Each row is followed by its class number.
[ 44  22 -20  -6  29  -8  17 -53  -1 -15   4   5 -13   4 -29 -13   7   7
 -13  36  -1  20 -26  10 -34 -39   9 -10 -12 -11 -24 -13 -12   2]	10
[ 13 -40 -14  -9  -6  20   8 -12 -84 -28 -36  25 -86 -58  57  10  51 -14
  -9  21 -39  24  -7  13   2  15 -27 -23 -54  39  15 -96  33 -20]	5
[-33 -18 -12  17 -12 -17  11  38 -20  16 -19  -8 -32 -40   9 -15  29  28
 -32   0  10  23  42 -16  21 -10 -15  11  33  -7  -4  32  22  11]	3
[ 15  19 -13   8  -3 -19  -3 -33   6   1   5  -8  -8  21 -12 -19  -1  30
 -18   2 -18  30  11  21 -17 -30   6  13   2  -9 -18  18 -12  14]	4
[ 41  59 -47  -1  34  -6  36 -90  27  -7  35   8  16  25 -51 -46 -16  39
  12  43  13 -13 -45  32 -54 -51  31   9  -4  -3 -29  10 -21  15]	8
[-12   6 -14   0  32  16  17 -10  18 -30 -36   9 -43 -32 -24  23 -14 -14
 -14  43  11  -4 -18 -25  12   6  25 -17   6 -22 -15 -24  -2 -25]	9
[-72  -1  44  -9   1   7 -19  29 -20  11  33  26  -1 -28  31  23  12  12
   4   2  -8 -34  22   9 -62   6  22  -1  21   8  64  25  15  29]	4
[  9  -8 -10 -12  21 -25 -25 -12 -27 -11 -10  -9 -41 -41  24  17  16 -17
 -14  26  -7   8 -10  32 -11 -17  35 -44 -22 -12  -1  -5   7   3]	10
[ 15   0 -37  47 -17   0 -31   9 -14 -21 -79 -29 -43   8  22   6 -28 -38
 -34 -30 -56  76  31   3  83  15 -28   2 -39 -19 -31 -61 -14 -18]	1
[-28  34   0   5   5   9  31 -19  72  -6  10   2  22  27 -42 -23  -7  19
 -15   3  28  -5  16 -28 -15  -8   6  32  27 -30  -6  26 -14  13]	6
[ 50  -7 -43  15   9   4  27 -50 -61 -40 -59   0 -80 -23 -15 -28   1  -8
 -13  23 -24  53  -6  -5  21 -33 -24 -30 -51   8 -40 -81  -3 -34]	10
[ 25   9 -42  42   8  11  28 -33  15 -52 -90 -23 -59  -8 -17 -16 -23 -25
 -27  -6 -35  49   7 -28  77  -3 -34  17 -19 -17 -41 -76 -20 -42]	8
[ -2   5  -5   4  -4  16  10 -25   5 -33 -33   0 -29  -9   2   8  11   1
 -18   4 -16  15   9   2   4  12 -24   0 -15  -6  11 -57   1 -12]	0
[-31  -1   6  25 -17 -11  -3  19  30  -6 -14 -33   6  -7 -15 -19   4  -5
 -32 -31  15  18  26 -12  32   1   3  27  17 -22 -20  28   1   5]	5
[ 15   8  -9  -8  17  -2  12 -38  -2 -14  -6   7 -23 -13  -9   8  12  18
  -3  44  11  14 -20  -2 -22  -5  28  -6 -13  -7 -17  -9  -6   3]	5
[ 33  -2 -54  27  15   0   3 -44 -21 -41 -57  -1 -68 -21  -4  -4   1  -7
  -7  19 -25  35 -14  12  40  -2   4 -18 -40  -7 -18 -69  -5 -39]	1
[  5 -12  18 -11  -8 -10 -31  -7  -4   3   3  -3  11   7  48  24  12  -1
  14  -5  -7   2  -9  42 -11  17  12  -9 -12  10  29  -7  13  28]	0
[-56 -12  -1  26   3  -2 -10  31  -4 -16 -22   2 -38 -52  30  10  19 -27
 -13  -7  -9  -4  29   6  19  20  14  -6  -3 -14  37 -15  24   0]	1
[-19  -9  25  18 -28   7 -29  38 -10  -8 -44  -8   0  16  21  14  -7 -29
  -6 -23 -20  28  28 -11  37  26 -12   4  -6  -5   9 -31  -4   6]	10
[ -8  -4 -24  42 -19  19  19 -14 -19 -28 -59  -6 -29   5 -11 -31   8  -1
 -24 -18 -28  32  22 -22  45   6 -49  28 -11   7 -12 -63   3 -23]	3
[-39   8  10  27 -18  38   8  30  50 -31 -77  -7  -7  26 -16   8 -39 -40
 -39 -38 -17  34  60 -67  63  38 -51  37  -1 -31 -21 -40 -24 -15]	6
[ 22   8 -22  19 -31 -14  -2 -22 -11   3   4 -18   2  32   4 -40  10  24
 -10 -37 -15  30  17  25   5 -20 -35  21 -15  25 -17   4   3  19]	6
[-41  16  36   5  11   9 -19   9  28  -6  17  17  44  13  15  32  -3 -12
  38   1  17 -39  -4  13 -42  30  38  12  -2 -15  54   8   4  27]	1
[-36 -10   7  19  -9  24  -8  19  20 -38 -75  -7 -34 -23  13  26 -14 -31
 -20 -11  -7  17  34 -25  48  38 -17   1  -5 -23   7 -51  -4 -14]	0
[ 48  19 -27  20 -10  -8  13 -45  19 -10  15 -13  -2  28  -4 -25   9  31
  16 -10 -15   8 -14  23  -9 -15 -28  24  -7  16  -9 -11  10   3]	7
[  1 -26 -16  23 -13  34   9  13 -11 -46 -79   1 -63 -12  11  12  -4 -43
 -31 -19 -33  40  36 -31  76  35 -48   0 -29  -1   1 -91   4 -37]	2
[ 25   4 -37  49 -24   6  11 -10  16 -13 -53 -27 -22  39 -37 -40 -17  14
 -49 -34 -21  82  47 -20  85 -15 -41  38   6 -18 -61 -20 -24 -10]	2
[ -9  37  -7   8   6 -13  17 -22  46  29  25 -13  55  34 -41 -33   4  48
 -14  16  26   0  10  -5 -27 -37  29  44  44 -24 -26  68 -20  30]	3
[-13  11   7 -21  22  12  -8 -18  11   4  -1  21  20   8   9  29 -14   7
  25  44  11 -20 -20   6 -22  17  53  -6   0  -8  21   0 -12   9]	3
[-27  17  -3  17  11  -1 -17   8 -12   5   4  12 -12 -19  24  15  10   5
  -8  12 -19  11  16  18 -21   1  14   1  -5 -12  16   1   5  25]	1
[-27 -10  31  40 -37 -20 -34  40  17   0  -8 -42  21   7  36   2  14  -8
 -20 -62 -29  18  27  11  41  25 -33  44   9  -4   7  15  22  28]	5
[-15   0 -17 -23  16   2  14  -8  -6  20  40  22 -35 -43  12 -11  40  26
 -10  30  18 -19   0   2 -54 -27  21 -14  23   3  12  26  19   6]	7
[-25 -27  14  -9 -21   9 -31  34   6   2   5   5 -13 -13  66  18  18 -19
  17 -25 -14 -11  15   8   5  35 -12   8   6  16  50 -17  21   9]	7
[  5  28 -35   2  30 -12  50 -55  21 -18   5   6 -26 -21 -44 -38  17  32
  -8  38  25  -7 -19 -13  -9 -39  14  12  26 -12 -28  12 -12 -14]	8
[-77   2  60   8 -33  -6 -18  47  56  27  32 -11  72  32  10  -6  13   9
   5 -31  30 -21  26 -20   3  29  19  61  56 -14  24  61   3  44]	5
[  5  -5 -14  12   0   1  10 -20 -29  -9 -19   7 -41 -14  -4  -7  12  27
 -10  19 -16  11   7  12 -23 -28   9  -3  -3   9  -4 -13  -2  -6]	4
[-49 -18  28  -6  -7  12 -10  23 -12  -1 -22  11 -18 -26  32  16  21 -16
 -12   7  -1  11  24 -25  11  26  16   7   0  -4   6 -12   4   7]	5
[ -8  17 -23  32 -13  15  38 -46 -11 -34 -23   3 -24  -3 -29 -42  16  33
  -2   0  19  11   8  -1   0 -22 -31  24   5  13 -12 -33   1  -4]	0
[-10 -19 -43  30 -18  22  13  23 -11 -41 -96 -20 -86 -37  -9  -7 -11 -29
 -45  -6 -12  48  27 -41  85   6 -37   1  -1 -14 -36 -71  -1 -48]	9
[ -2 -10  -9 -24  46 -14  10 -24  35  -6  28  10 -23 -41 -18  13  29  14
 -15  48  33 -36 -18  11 -32 -13  61 -29  18 -28  12  35   8   0]	2
[ -8 -31  12 -11 -22  10 -21  12 -60  -8  -8  13 -46 -40  75  16  48 -19
 -11  -7 -54  11  10  24  -8  31 -27 -10 -47  33  38 -69  39   6]	5
[ -5   0  -9   2 -13  11  -5  -3 -16 -16 -25   6 -32  -2  22   5   2  -7
 -19 -15 -32  17  26   0  11  18 -32  -2 -28  14   4 -36   6  -2]	6
[-12  21   3  13  15  12  -6 -16  56 -11 -16   7  30  32 -20  13 -13  -3
  14  19  13  -9  -8  -2 -10  16  47  18   3 -38   8  -9 -21   4]	1
[ 14   9   6   6 -18   5 -10  -2   8   2   4  -5  22  40   7   7 -10  20
   7 -20 -13  15   4  13 -17   5 -23  11 -13  11   7   0  -7  22]	6
[ -3   5   7 -33  24  19  -7 -19  14  -4  24  34   3  -1   8  34  18   2
   9  46  21 -33 -17  11 -56  12  51 -16   0  -4  39  -3  -3  17]	2
[ -1 -13 -22   5   1   0 -23  12  12 -18 -27  -8 -45 -29  25  28   2 -17
 -15   2 -17   3  10  16  24  22   3 -21 -11  -8   1 -16   7 -16]	7
[-38  -9  23  13 -13   6 -27  40   0   3 -35   0   1  -4  33  19  -5 -18
  -1 -22 -13   4  28  -5  31  33  12  11  10  -3  16  -3  -4  11]	8
[-14  -4 -32   3  19 -15  17 -11   4  -6 -21  -5 -54 -39 -11 -15   9   5
 -48  20   8  29  24 -27   5 -29  -6 -12   8 -18 -41  21  -8   0]	6
[-46 -15  21  -3 -21 -10 -21  48  21  18   4 -16   8 -18  19  10  26   7
 -25 -10  28   4  23  -5   7  12  30  20  39 -18  12  46   6  20]	5
[-42   1  39 -17  -1  44  -8  20   7  -3  -9  28  20   4   6  35 -12  -1
  18  17  18 -18  -1 -25 -27  35  30  14   5  -8  24 -15 -12   8]	5
[-22  17   0 -12  41  30  -4  -8  44  -2 -40  21  14  10 -33  39 -43 -13
 -12  57  18  -4  -6 -32 -10  20  66 -18   3 -46 -12  -2 -37  -6]	3
[-57  -3  22  26 -26  16 -26  63  47  -5 -48 -21  13  14   0  19 -23 -32
 -22 -26   1   7  38 -31  56  41   5  23  27 -29  -2  -1  -4   4]	9
[-22  -4   3  20  -1   4 -20  28  48 -28 -76 -24 -30   0 -17  28 -42 -32
 -43 -22 -15  34  43 -32  64  25   7   4   8 -52 -20  -6 -24 -27]	4
[-50  12  33  13 -16  22  -4  35   4   2 -20   6  15   5  -8  -4   5  -5
  -5  -9  23  -5  35 -35 -14   0   9  22  29 -19  13   5  -5  19]	10
[  3  -5 -36   9   4  -9  20 -20   4 -36 -36  -8 -71 -41   1  -4  25  -1
 -36   7 -13  15  15  -8  19  -4 -30  -9 -14  -3 -10 -28   9 -21]	6
[ 25  -5 -58  12   1  21  37 -60   7 -55 -91  -6 -74  -7 -49 -32 -20  -1
 -28  21   2  42   4 -40  62  -3 -22  -9 -20 -18 -50 -91 -28 -61]	0
[ -3   5  15  11  -5  25 -16   7  -4 -22 -54   2  -9  18   5  12 -17 -42
 -22 -10 -32  34  22 -28  21  16 -20   7 -19 -14  -5 -61 -17  -5]	10
[ -8 -15   8 -11  -6   0 -29  25 -12   7  -5  -2  -9 -11  38  28   8 -13
   0   7  -8  -4  -8  15  -9  13  18  -9   3   9  18  -8  14  14]	9
[  5 -24  -1  -1  14  13 -11   1  -7  -9 -20  10 -25 -13  16  24  -2  -7
   2  20  -1   4   0   8   7  11  26 -20 -13  -3   8 -20   0   2]	2
[-14  13   8 -21  19 -11   6 -26  23  20  27  17  10  14 -27   0  -3  45
   6  46  27  -8  -8   6 -48 -28  72  -4  32 -21  -4  53 -22  14]	4
[-18 -30 -10 -26  39  10 -12  11 -25 -10 -51  29 -66 -67  35  57   2 -30
 -10  64  -6 -12 -12 -13   9  35  50 -56 -16 -10  22 -35  10 -22]	3
[-15   7 -17  23  10   9  23 -21  27 -22  -8   0 -13   3 -48 -21  13  17
 -29  11  28   5  12 -20   1 -18   7  15  24 -21 -14   6 -12  -2]	2
[  2  24   2   2  -2  -3  14 -22  36  -5  13   2  17  28 -37 -10  -9  39
   5   7  13 -12   0  13 -27 -16  20  23  20 -15   1  27  -9   5]	4
[-19   2  -6  33  -4  12   0  -6 -12 -25 -28  11 -24  -8  12  -4   9   0
   7  -7 -20  15  17   0  10  16 -13  19 -14  -1  21 -46   4  -1]	1
[-35 -12 -24 -16  28 -22   5   2   2  21   4   7 -27 -54   0  -8  22  23
 -17  53  36 -18   1  -6 -14 -21  54 -16  36 -19  -8  53   5   9]	3
[ 17  28 -11  24  21  -2  -4 -36  50 -23 -20  -7  17  37 -30   9 -29  -6
   1   6 -10  24 -10   7  10  10  23  11 -18 -37  -9 -18 -23  -2]	1
[-63  31  34  24  -3   4 -31  30  91  12   9  -5  84  49 -21  13 -22   0
  18 -12  35 -26  16  -7  -4  28  58  42  42 -50  21  55 -27  34]	1
[ 18   0 -28 -15  28   5  45 -55 -33 -11   6  28 -52 -44 -31 -26  36  46
  -5  62  36   0 -29 -16 -50 -38  28  -7   4   9 -25  -5   2  -9]	5
[-31  35   8  32  -8  12 -11   9  35  12  -5  -4  49  49 -30 -12 -20  22
 -10 -20  12  28  38  -4  -8  -7  17  42  18 -39 -16  29 -29  28]	1
[-39   2  19  -1 -15  -3  -4  18  18  -1  24   3  18  -2  14   6  22   7
  23  12  21 -42 -10  10 -25  14  18  16  27  13  39  13  21  24]	9
[  19   -8  -28   34  -11   16   -9   -5    4  -59 -107  -22  -62   -7
   25   19  -10  -63  -36  -24  -67   45   13  -12   89   40  -48    1
  -46   -9   -9 -114   -9  -45]	8
[-29  -1   3 -17  30  -2 -14   6  55 -15 -17   1 -16 -25  -7  38 -10 -24
 -23  22  14 -19   0 -28  -4  21  29 -27   6 -37   4  18 -15  -6]	6
